Here is a tiny trained network, its code and every weight. The questions are about switching its units off for an input and a class, where a switched-off unit gives its printed mean instead of its output.

import numpy as np


def w(rows, s, z=0):
    codes = np.array(rows[::2]) - 128.0
    scale = np.full(codes.shape[1], s)
    scale[-1] = z or s
    return codes * scale


def norm(h):
    return h / np.sqrt((h * h).mean(-1, keepdims=True) + 1e-5)


def f(y):
    return np.maximum(y, 0)


def log_softmax(a):
    a = a - a.max(-1, keepdims=True)
    return a - np.log(np.exp(a).sum(-1, keepdims=True))


def net(x, mask):
    res = np.array(x, float).reshape(1, 3) / 4 @ E
    u = 0
    for l in range(4):
        y = f(norm(res) @ A[l][:, :-1].T + A[l][:, -1])
        res = res + np.where(mask[u : u + 4], y, B[l][:, -1]) @ B[l][:, :-1]
        u += 4
    return log_softmax(norm(res)[-1] @ U[:, :-1].T + U[:, -1])


A, B = {}, {}
E = w([
[232,120,254,175,111],'x0',
[196,98,49,192,102],'x1',
[203,56,187,114,216],'x2',
],0.0081)
A[0] = w([
[148,95,16,188,165,1],'0.n0',
[24,108,127,70,198,168],'0.n1',
[235,116,69,140,57,109],'0.n2',
[116,213,254,153,108,75],'0.n3',
],0.0078,0.0047)
B[0] = w([
[77,190,128,34,129,168],'0.n0',
[131,64,167,254,169,255],'0.n1',
[145,116,146,191,151,201],'0.n2',
[158,158,86,68,54,224],'0.n3',
],0.0098,0.0054)
A[1] = w([
[136,92,80,82,187,17],'1.n0',
[163,71,106,116,240,165],'1.n1',
[130,157,7,82,88,1],'1.n2',
[166,79,160,11,174,64],'1.n3',
],0.012,0.0038)
B[1] = w([
[217,169,174,68,58,153],'1.n0',
[194,113,57,81,70,253],'1.n1',
[213,84,129,88,183,180],'1.n2',
[99,251,143,207,178,192],'1.n3',
],0.012,0.0069)
A[2] = w([
[43,10,78,158,163,59],'2.n0',
[254,71,159,186,225,143],'2.n1',
[54,104,104,204,89,65],'2.n2',
[63,160,97,79,66,2],'2.n3',
],0.0066,0.0075)
B[2] = w([
[186,125,177,106,127,160],'2.n0',
[6,91,83,104,181,254],'2.n1',
[140,185,144,226,111,149],'2.n2',
[131,52,92,123,153,129],'2.n3',
],0.012,0.0067)
A[3] = w([
[126,166,57,162,122,216],'3.n0',
[84,153,138,93,57,14],'3.n1',
[45,139,98,245,30,100],'3.n2',
[43,148,165,67,53,3],'3.n3',
],0.012,0.0036)
B[3] = w([
[70,81,231,173,84,241],'3.n0',
[198,63,32,45,183,154],'3.n1',
[93,237,235,175,175,255],'3.n2',
[207,53,20,26,10,160],'3.n3',
],0.011,0.0063)
U = w([
[56,188,219,200,171,138],'0',
[64,8,70,180,193,2],'1',
[177,137,92,61,55,167],'2',
],0.016,0.0036)

Each question gives the input, the list of numbers given to net, and the class t.
The units are the neurons (one row each of A and B). Each row of codes is followed by its name. A weight is (code - 128) times the scale printed after its matrix; where a second scale follows, it is the last column's (A, B and U).
mask holds one flag per neuron, layer by layer. A switched-off neuron (its flag False) gives its mean, the last column of its row in B, instead of its output. The means were averaged over made-up inputs and are rounded, as every weight is.
A unit's drop is (log p(t) with every unit on - log p(t) with that unit switched off) / (log p(t) with every unit on - log p(t) with every unit switched off).
The circuit of an input: a set's keep is (log p(t) with only the set's units on - log p(t) with every unit switched off) / (log p(t) with every unit on - log p(t) with every unit switched off). Starting from the 12 units with the biggest drops (on a tie, the unit counted first), units are removed one at a time, each time the one whose removal leaves the highest keep (on an exact tie, the one counted first), for as long as the keep stays at least 0.8.
units of the circuit, in order: the units of the circuit, biggest drop first
k most important neurons: the k neurons with the biggest drops, biggest first
k most important neurons of layer l: the k neurons of layer l with the biggest drops, biggest first
drop of u: that unit's drop, to one decimal
input [0,-6,1], class 1: 2 most important neurons -> (0.n1 1.n3)
input [1,-8,-1], class 2: units of the circuit, in order -> (3.n3)
input [-1,-8,1], class 1: units of the circuit, in order -> (0.n1 3.n2)
input [1,8,-3], class 0: 3 most important neurons -> (0.n2 0.n3 1.n1)
input [6,2,3], class 1: 2 most important neurons -> (3.n2 2.n1)
input [1,7,-1], class 0: 3 most important neurons -> (0.n2 0.n3 1.n2)
input [0,-2,8], class 1: units of the circuit, in order -> (3.n2 2.n1 1.n1 1.n3)
input [-1,2,8], class 2: 2 most important neurons -> (1.n1 1.n0)
input [6,-1,-7], class 2: 2 most important neurons -> (0.n1 0.n3)
input [-3,2,-3], class 1: 2 most important neurons -> (1.n2 3.n2)
input [7,0,-1], class 2: 3 most important neurons -> (0.n1 0.n3 1.n3)
input [3,1,3], class 1: 2 most important neurons -> (3.n2 0.n0)
input [-5,8,3], class 2: 2 most important neurons -> (1.n0 0.n0)
input [5,5,8], class 1: units of the circuit, in order -> (2.n1)
input [-1,-3,8], class 1: 2 most important neurons -> (3.n2 1.n1)
input [1,8,-2], class 0: 3 most important neurons -> (0.n2 0.n3 1.n1)
input [2,-7,-5], class 2: 2 most important neurons -> (3.n3 0.n3)
input [-4,7,2], class 2: 2 most important neurons -> (1.n0 0.n0)
input [8,-3,0], class 2: 2 most important neurons of layer 3 -> (3.n2 3.n0)
input [-3,-6,6], class 1: most important neuron of layer 0 -> (0.n1)
input [-2,6,8], class 2: 2 most important neurons of layer 1 -> (1.n1 1.n0)
input [6,4,5], class 1: drop of 2.n0 -> 0.0
input [-5,2,1], class 2: drop of 1.n0 -> 0.4
input [-2,-2,7], class 1: drop of 2.n1 -> 0.1
input [6,4,3], class 1: drop of 2.n1 -> 0.3
